How the units are linked:
state | ^ % $ ~ @ +
q172 | q947 q791 q527 q829 q197 q535
q174 | q794 q464 q196 q264 q31 q783
q361 | q875 q697 q212 q638 q811 q244
q721 | q594 q438 q291 q972 q351 q195
q103 | q783 q196 q597 q21 q698 q717
q351 | q291 q404 q238 q174 q783 q991
q464 | q174 q991 q31 q238 q21 q103
q972 | q905 q893 q794 q265 q174 q351
q813 | - q440 q905 q578 q972 q721
q139 | q638 q244 q172 q212 q791 q945
q575 | q791 q829 q454 q535 q18 q527
q947 | q945 q172 q353 q575 q527 q499
q829 | q575 q499 q18 q353 q118 q197
q306 | q628 q568 q670 q366 q780 q423
q568 | q306 q643 q780 q769 q953 q889
q408 | q785 q970 - - - -
q791 | q172 q575 q197 q499 q454 q353
q195 | q893 q265 q464 q351 q991 q794
q769 | q366 q423 q361 q670 q697 q953
q597 | q496 q698 q769 q306 q423 q643
q244 | q139 q724 q791 q811 q575 q947
q783 | q238 q103 q496 q31 q597 q216
q440 | q813 q598 q972 q594 q893 q438
q353 | q535 q527 q408 q454 q970 q118
q212 | q724 q811 q829 q947 q499 q791
q438 | q721 q905 q351 q893 q404 q265
q238 | q264 q783 q717 q196 q496 q21
q945 | q811 q947 q535 q791 q353 q829
q366 | q643 q769 q875 q889 q361 q780
q697 | q361 q752 q811 q139 q945 q724
q535 | q499 q353 q785 q197 q408 q18
q291 | q265 q351 q264 q794 q238 q464
q785 | q118 q408 - - - -
q905 | q438 q972 q404 q195 q794 q291
q18 | q454 q118 - q408 - -
q875 | q953 q361 q724 q752 q212 q139
q889 | q423 q670 q752 q953 q638 q361
q724 | q244 q212 q575 q945 q829 q172
q264 | q991 q238 q216 q103 q717 q31
q197 | q527 q454 - q118 - q408
q21 | q31 q216 q306 q496 q568 q698
q454 | q197 q18 - q785 - q970
q216 | q21 q717 q568 q597 q643 q628
q496 | q717 q597 q366 q628 q769 q568
q893 | q972 q195 q174 q291 q464 q404
q31 | q196 q21 q628 q717 q306 q597
q780 | q670 q953 q139 q361 q244 q752
q499 | q829 q535 q118 q527 q785 q454
q527 | q353 q197 q970 q18 - q785
q752 | q697 q638 q945 q244 q947 q212
q594 | q578 q721 q265 q905 q291 q893
q643 | q568 q366 q953 q423 q875 q670
q423 | q769 q889 q697 q780 q752 q875
q404 | q351 q794 q783 q464 q103 q264
q670 | q889 q780 q638 q875 q139 q697
q698 | q597 q628 q423 q568 q889 q366
q638 | q752 q139 q947 q724 q172 q811
q628 | q698 q306 q889 q643 q670 q769
q794 | q404 q174 q103 q991 q196 q238
q991 | q464 q264 q21 q783 q216 q196
q598 | q440 q578 q893 q721 q195 q905
q265 | q195 q291 q991 q404 q264 q174
q578 | q598 q594 q195 q438 q265 q972
q118 | q18 q785 - q970 - -
q717 | q216 q496 q643 q698 q366 q306
q811 | q212 q945 q499 q172 q535 q575
q196 | q103 q31 q698 q216 q628 q496
q970 | q408 - - - - -
q953 | q780 q875 q244 q697 q724 q638

The rows follow the links: the fewer symbols apart two units are, the more alike their rows tend to be.

Each row is also shifted at random along 4 hidden directions that mean nothing.

Known rows, each with its unit:
-13,-12,-44,-4,-53,-3,12,1,-17,-39,-10,-16,-13,-43,4,-47,-4,-32,16,-3,-39,19,-29,-47,-54,3,-7,38,-18,0,10,-21,-72,12,-33,-11,-7,-17,12,10,16 | q265
3,7,28,22,-47,2,-15,20,-48,21,-6,-15,-5,-14,-9,16,0,-29,-11,-19,-30,-18,18,-20,31,-8,0,10,14,-26,-10,11,-25,-32,-25,-27,19,11,14,-19,12 | q575
43,-5,-17,-24,10,30,1,-30,35,7,-9,-10,30,-24,4,-14,-14,18,-30,-11,0,23,-35,-10,-27,-2,-1,18,-18,30,18,2,-33,10,4,-7,26,-14,9,-2,-23 | q464
24,-19,11,-14,-13,35,17,19,16,15,27,-17,-5,30,3,26,-15,16,-13,-11,-27,-24,-12,23,-8,6,0,1,-7,-12,11,-9,37,0,-3,0,22,-7,3,-40,-34 | q103
-21,22,-5,7,30,-24,-22,16,-2,-14,-15,-33,-8,3,-6,5,-28,5,-1,-13,19,-5,-3,-1,1,5,-1,-4,22,-15,18,30,53,-3,-16,21,10,-23,25,26,-21 | q638
-50,-10,13,-4,-12,-3,27,-20,25,5,10,31,16,27,7,9,27,3,16,19,2,5,-12,34,-1,-13,-7,-15,-8,13,-14,-36,-10,-2,16,7,-16,17,-22,-19,8 | q628
-2,9,26,22,-47,-13,0,21,-24,16,-8,-30,8,8,-2,27,-15,-24,-1,-21,-34,-17,-15,4,20,-24,-12,9,24,-25,2,2,1,-29,-33,-9,26,-9,26,-19,-8 | q172
13,-19,4,-15,-24,30,23,11,22,8,20,-24,6,26,9,19,-15,15,-9,-17,-30,-19,-30,20,-20,-2,-8,6,-7,-5,13,-14,19,-2,-11,2,25,-15,8,-37,-34 | q783
32,-15,-4,-29,33,51,-21,-26,26,13,-1,0,19,-39,-1,-21,-10,34,-50,-16,15,13,4,-32,-10,20,13,12,-28,37,19,21,-36,10,22,-26,27,-4,-3,-6,-16 | q264
-24,-21,21,-17,-3,33,12,34,-5,17,36,-1,-26,38,-6,27,-1,14,-7,-3,-17,-41,26,15,9,24,8,-14,-15,-25,-3,-7,42,-5,11,-5,5,5,-19,-42,-20 | q216
10,18,-28,28,-39,-47,10,-17,-14,-26,-31,-2,18,-29,2,-30,8,-39,29,9,-7,31,-35,-12,-14,-34,-15,19,17,6,-6,-15,-55,-3,-31,8,-16,-3,21,33,34 | q875
-18,-3,-35,-28,36,1,19,-39,60,-24,-6,11,26,-3,11,-28,-2,26,2,18,24,36,-43,10,-44,7,-4,4,-20,43,13,-19,-6,32,18,25,-9,-17,-11,19,-10 | q438
-61,1,41,3,3,-1,-19,-19,-14,24,-17,17,16,-21,-3,1,16,-5,-22,-3,17,6,24,-20,37,-4,6,-1,2,10,-6,10,-40,-21,17,-26,7,18,-8,-8,13 | q527
31,1,-36,-17,23,8,15,-24,48,-18,-1,-5,19,-4,4,-16,-13,22,-1,2,13,27,-39,6,-37,3,-5,7,-8,28,15,-8,2,27,4,22,3,-19,3,15,-16 | q195
-61,-11,-4,16,-53,-23,13,22,-50,-20,3,22,-33,-10,-1,-18,30,-48,35,16,-27,-10,29,-24,-4,2,1,5,-6,-22,-21,-29,-44,-3,-10,-14,-36,23,-26,-5,45 | q643
-45,22,-18,10,1,-43,-1,-28,10,-23,-38,-6,26,-29,7,-27,-4,-11,15,6,14,43,-40,-13,-15,-23,-13,13,15,26,11,-3,-38,0,-12,15,-5,-10,14,41,14 | q361
44,-6,-30,-16,33,27,-31,22,-22,-14,11,-19,-39,-35,-12,-27,-20,11,-23,-11,2,-13,39,-58,-19,48,20,11,-21,-9,15,33,5,23,5,-17,5,-11,4,16,-6 | q351
-39,2,40,8,-7,-1,-10,-21,-1,27,-15,10,30,-9,-2,16,10,2,-20,-7,8,5,0,3,33,-20,-3,-2,9,13,-5,3,-30,-25,5,-20,16,12,4,-12,2 | q535
-57,-16,29,-38,60,54,-28,1,17,29,23,10,-18,1,-10,9,-3,52,-50,-8,35,-23,55,-16,10,52,26,-17,-31,11,16,21,29,11,46,-18,18,10,-31,-24,-31 | q21
-28,7,40,8,13,-2,-12,-16,5,31,-6,17,21,14,-1,24,12,9,-15,2,25,-5,15,23,37,-12,0,-20,16,6,-8,11,9,-19,18,-8,7,17,-4,-8,1 | q197
31,-1,-4,12,5,-12,-2,0,-17,-4,8,32,-13,6,1,-4,28,-10,18,21,13,-4,30,10,15,-1,9,-14,-2,-5,-26,-7,-3,7,17,-4,-31,25,-21,12,36 | q366
71,20,8,16,-12,-5,-22,-11,-15,16,-26,-13,27,-31,0,3,-12,-9,-18,-13,-1,17,-15,-17,21,-25,-6,17,24,7,3,26,-31,-22,-23,-20,24,-2,33,12,6 | q212
103,-2,-38,-2,29,19,-17,37,-20,-20,25,-14,-44,4,-5,-7,-18,9,5,1,-3,-20,33,-15,-15,32,13,-1,-7,-30,6,26,54,25,3,6,-5,-12,1,16,-3 | q893

From each start, follow one symbol. Which unit do you reach?
Answer with the unit's name.
-19,21,-17,8,34,-41,0,-7,20,-21,-14,-1,5,7,1,-8,-4,4,22,10,30,19,-15,18,-8,-8,-4,-12,23,7,5,7,35,12,0,32,-14,-9,6,36,0
@ q724
-52,10,34,1,-23,-18,22,-32,48,23,-21,-20,58,30,12,34,-13,6,-3,-11,-7,8,-73,56,9,-49,-29,-3,29,15,9,-19,16,-32,-19,21,34,-16,26,-23,-34
$ q197
-66,8,-14,12,10,-40,-8,5,-20,-27,-11,17,-24,-13,-6,-25,15,-16,27,16,19,8,29,-21,-7,15,5,-4,-4,-4,-9,1,-11,13,5,6,-32,7,-14,29,32
^ q423
-54,-19,18,-16,4,24,7,-6,9,17,17,21,-5,12,-1,8,18,10,-13,6,2,-11,20,5,8,15,12,-10,-21,8,-7,-17,-8,-2,25,-11,-2,18,-28,-27,0
$ q366
-32,-2,-22,-35,31,15,4,-38,56,-14,-14,-11,31,-24,8,-30,-15,29,-23,-5,15,33,-42,-16,-41,4,-2,14,-17,41,28,-5,-25,22,7,12,16,-26,6,12,-27
^ q351
24,-23,-5,-11,-30,47,-28,35,-60,0,14,-17,-39,-49,-12,-24,-11,-14,-33,-25,-32,-24,51,-80,-7,43,19,28,-34,-19,6,22,-55,0,-10,-51,14,-1,-5,-15,6
$ q717
63,-13,15,0,8,32,-16,-7,-29,26,18,41,-13,-14,-7,-4,35,3,-16,13,11,-10,65,-17,35,13,20,-7,-17,3,-26,6,-37,2,33,-37,-20,41,-36,-12,32
$ q423
-64,11,-5,-4,65,-26,1,-1,28,-13,7,16,-15,36,-2,9,3,24,22,21,48,-2,18,36,0,15,3,-32,12,0,0,6,78,15,26,40,-25,0,-15,20,-8
% q889
-63,-23,17,-18,-32,24,31,24,5,5,25,-18,-8,35,3,20,-6,7,-5,-8,-36,-32,-15,13,-14,8,-7,-2,-16,-17,8,-27,19,-6,-7,2,14,-8,-10,-48,-28
$ q628
0,14,-21,14,26,-30,-5,-28,7,-19,-20,24,11,-17,2,-22,19,-5,15,21,31,30,-1,-3,2,-7,2,-4,7,18,-12,0,-17,14,8,11,-26,8,-6,37,28
^ q889
-3,-11,10,9,-21,-4,17,15,-18,1,22,25,-22,33,-1,15,24,-11,26,16,-15,-21,22,22,12,1,-2,-16,-3,-18,-24,-19,13,-1,9,1,-27,21,-27,-15,19
^ q628
57,20,4,13,-4,-13,-20,-20,-2,10,-32,-14,32,-32,0,-2,-13,-4,-19,-14,10,22,-21,-13,18,-23,-8,13,22,15,7,22,-25,-14,-17,-5,22,-9,31,18,0
@ q829
149,21,-27,33,-35,-22,-13,-35,-18,-1,-42,4,38,-50,3,-19,7,-32,9,-1,-7,43,-30,-15,12,-48,-12,27,23,18,-10,7,-79,-8,-26,-22,2,6,34,35,38
+ q212
31,-5,4,14,-10,-11,27,-5,12,7,15,31,7,39,6,17,25,-5,28,23,-2,0,-5,49,11,-20,-7,-21,9,0,-24,-25,20,1,12,15,-23,24,-23,-9,15
+ q889
-24,9,40,5,-6,-3,1,-12,15,31,-10,-10,30,23,3,29,-6,9,-14,-12,4,-4,-21,34,29,-24,-12,-10,22,3,-1,5,19,-27,-1,4,21,0,13,-20,-20
@ q118
-25,-6,-14,-31,19,20,-1,-36,44,-5,-16,-8,33,-32,6,-27,-13,25,-29,-11,12,32,-39,-23,-37,6,0,19,-25,43,30,0,-41,15,8,-4,23,-21,6,5,-25
@ q31
-13,4,28,16,-64,-8,8,-30,-11,24,-30,10,49,-25,8,4,18,-32,-7,-7,-26,19,-31,-1,21,-47,-14,18,13,16,-12,-21,-86,-32,-22,-29,13,14,15,-21,22
^ q829
50,20,-20,15,32,-25,-16,-7,-5,-11,-13,18,0,-11,-4,-11,6,-3,16,15,30,14,14,1,11,-2,5,-10,14,4,-11,17,15,10,8,9,-21,10,0,40,26
% q953
-89,-28,13,-21,-28,36,10,26,-13,2,19,-19,-25,-3,-5,1,-5,-2,-20,-16,-34,-26,9,-33,-15,30,8,13,-30,-14,11,-12,-20,-4,-7,-17,13,-8,-10,-38,-21
% q31
